[128 = 0]

[ 93 108 195  93 163 168  94 138 155 126 122 117 110 138 130  87] : J.<60>
[217 113 119 143 184  60  65 120 159 139 113 139 102 138 150 119] : N.<47>
[190 100 147 139 195 111  40 138 181 136 111 127 122 140 151  95] : K.<63>
[173 120 148 147 150 144  87 121 159 146 122  95 140 130 158 110] : C.<45>
[123 129 167 100 166 117  89 121 137 137 120 127  96 136 140  86] : J.<60>
[168 106 139 156 168 140  60 127 150 138 109 112 143 139 128 134] : K.<65>
[149  86 146 140 179 138  49 150 153 110 109 135 157 144 157  83] : N.<75>
[170  79 144 161 148 187  84 133 160 122 112 111 161 127 154 111] : C.<56>
[184 106 139 143 179  95  38 116 166 140 103 124 116 144 139 123] : K.<49>
[215 111 121 140 170  66  75 135 166 127 123 147 112 141 160 100] : N.<80>
[103 113 175  97 177 121  91 135 134 124 125 136 116 142 126  80] : J.<60>
[142 106 183 108 190 125  77 124 139 143 116 127 112 137 136  93] : J.<64>
[170  82 141 125 181 155  90 156 154  98 111 159 124 128 128  98] : N.<47>
[176  93 157 153 148 184 102 125 160 138 116  98 153 122 161 100] : C.<45>
[192 100 132 140 185 116  52 146 165 123 112 135 124 148 155  95] : N.<75>
[181 104 136 150 168 107  73 117 152 147 119 127 131 134 140 121] : K.<63>
[169 110 145 138 172 119  64 136 159 135 117 124 134 139 140 109] : K.<63>
[160 106 131 148 159 122  65 124 149 137 117 123 138 134 131 139] : K.<49>
[156 106 131 136 156 113  77 136 153 121 116 131 137 138 175  93] : N.<75>
[129 112 155 114 141 137 104 128 159 124 123 123 115 132 152  96] : J.<54>
[188  94 147 145 184 121  55 132 166 139 111 123 133 139 129 116] : K.<63>
[202 108 123 141 159 105 112 125 152 132 119 144 112 124 157 108] : N.<47>
[174  98 152 159 156 163  77 125 170 150 116 101 148 131 160 103] : C.<56>
[147 115 185 106 182 101  59 116 173 147 114 117  93 142 146  75] : J.<60>
[182 115 137 152 141 151 106 129 161 139 121 105 135 124 162 108] : C.<45>
[157 102 154 131 180 128  56 134 149 134 111 125 125 135 133 119] : K.<65>
[181 111 148 148 176 163  81 129 148 133 116 106 134 133 154  97] : C.<45>
[186  97 133 157 129 174 126 122 157 134 122 105 153 116 166 105] : C.<56>
[174 109 129 143 166 104  65 147 159 124 120 135 133 140 156 102] : N.<75>
[142 114 165 113 165 118  97 132 159 132 122 125 110 130 135  88] : J.<54>
[188 110 139 142 166 104  72 119 151 148 112 123 123 136 143 114] : K.<63>
[162 108 154 153 178 130  78 121 140 149 118 113 150 140 135 111] : K.<65>
[154 121 154 119 155 112 108 124 151 143 124 125 109 131 130 108] : J.<64>
[177  99 123 134 175 134  80 173 158 107 119 154 127 130 126 106] : N.<80>
[188  96 137 151 188 100  10 133 182 140 104 116 135 148 169  89] : K.<49>
[159  79 141 138 169 159  86 155 152 116 117 138 154 133 151  88] : N.<75>
[166 120 119 129 146  89  84 125 152 130 118 130 125 141 163 108] : N.<75>
[170 131 156 116 160  87  93 109 159 157 125 119  92 131 133 108] : J.<64>
[139 121 168 115 179 112  84 122 145 145 119 119 117 139 134  97] : J.<64>
[198 122 129 161 153  79  76 113 157 160 128 106 126 144 150 129] : K.<65>
[178  89 161 157 149 173  75 142 176 132 113 100 150 129 172  89] : C.<55>
[185  91 132 141 177 121  69 157 160 116 114 144 141 137 154  84] : N.<75>
[191 105 143 158 149 149  78 119 176 136 115 104 138 130 168 103] : C.<55>
[131 106 186 113 188 112  83 115 141 140 116 125 116 144 140  82] : J.<60>
[137 108 125 157 101 181 153 116 129 128 123 111 160 112 142 137] : C.<56>
[219 122 136 137 179  46  32 119 185 154 115 116  95 151 187  76] : N.<75>
[142  69 159 142 194 142  18 147 161 117  99 134 158 142 137 105] : K.<49>
[169 105 143 141 177 111  54 127 163 136 113 123 129 143 142 113] : K.<49>
[202 112 132 146 161  81  63 124 165 141 117 129 117 142 172  92] : N.<75>
[213 102 126 150 171  81  60 138 170 141 115 137 127 142 158  92] : N.<80>
[175  96 143 145 186  95  44 119 152 148 109 125 126 146 133 119] : K.<49>
[194  98 126 154 174  88  47 142 177 130 114 130 142 143 176  81] : N.<75>
[219  96 127 138 174  94  84 126 156 126 117 150 106 135 150 104] : N.<47>
[174 100 139 155 134 153  87 122 169 139 118 107 149 129 166 101] : C.<56>

[127 131 127 103 125 118 128 121 163 122 101 110 122 120 139 117] : mp.<285>
[120 133 118 125 119 127 120 133 144 123 209 117 152 127 150 142] : mp.<285>
[123 122 129 135 122 135 132 150 137 141 124 129 127 124 132 123] : fb.<283>
[133 136 124 124 125 139 109 123 148 128 168 120 164 137 138 145] : mp.<285>
[130 134 123  97 117 126 123 181 184 124 113 112 159 121 142 128] : mp.<288>
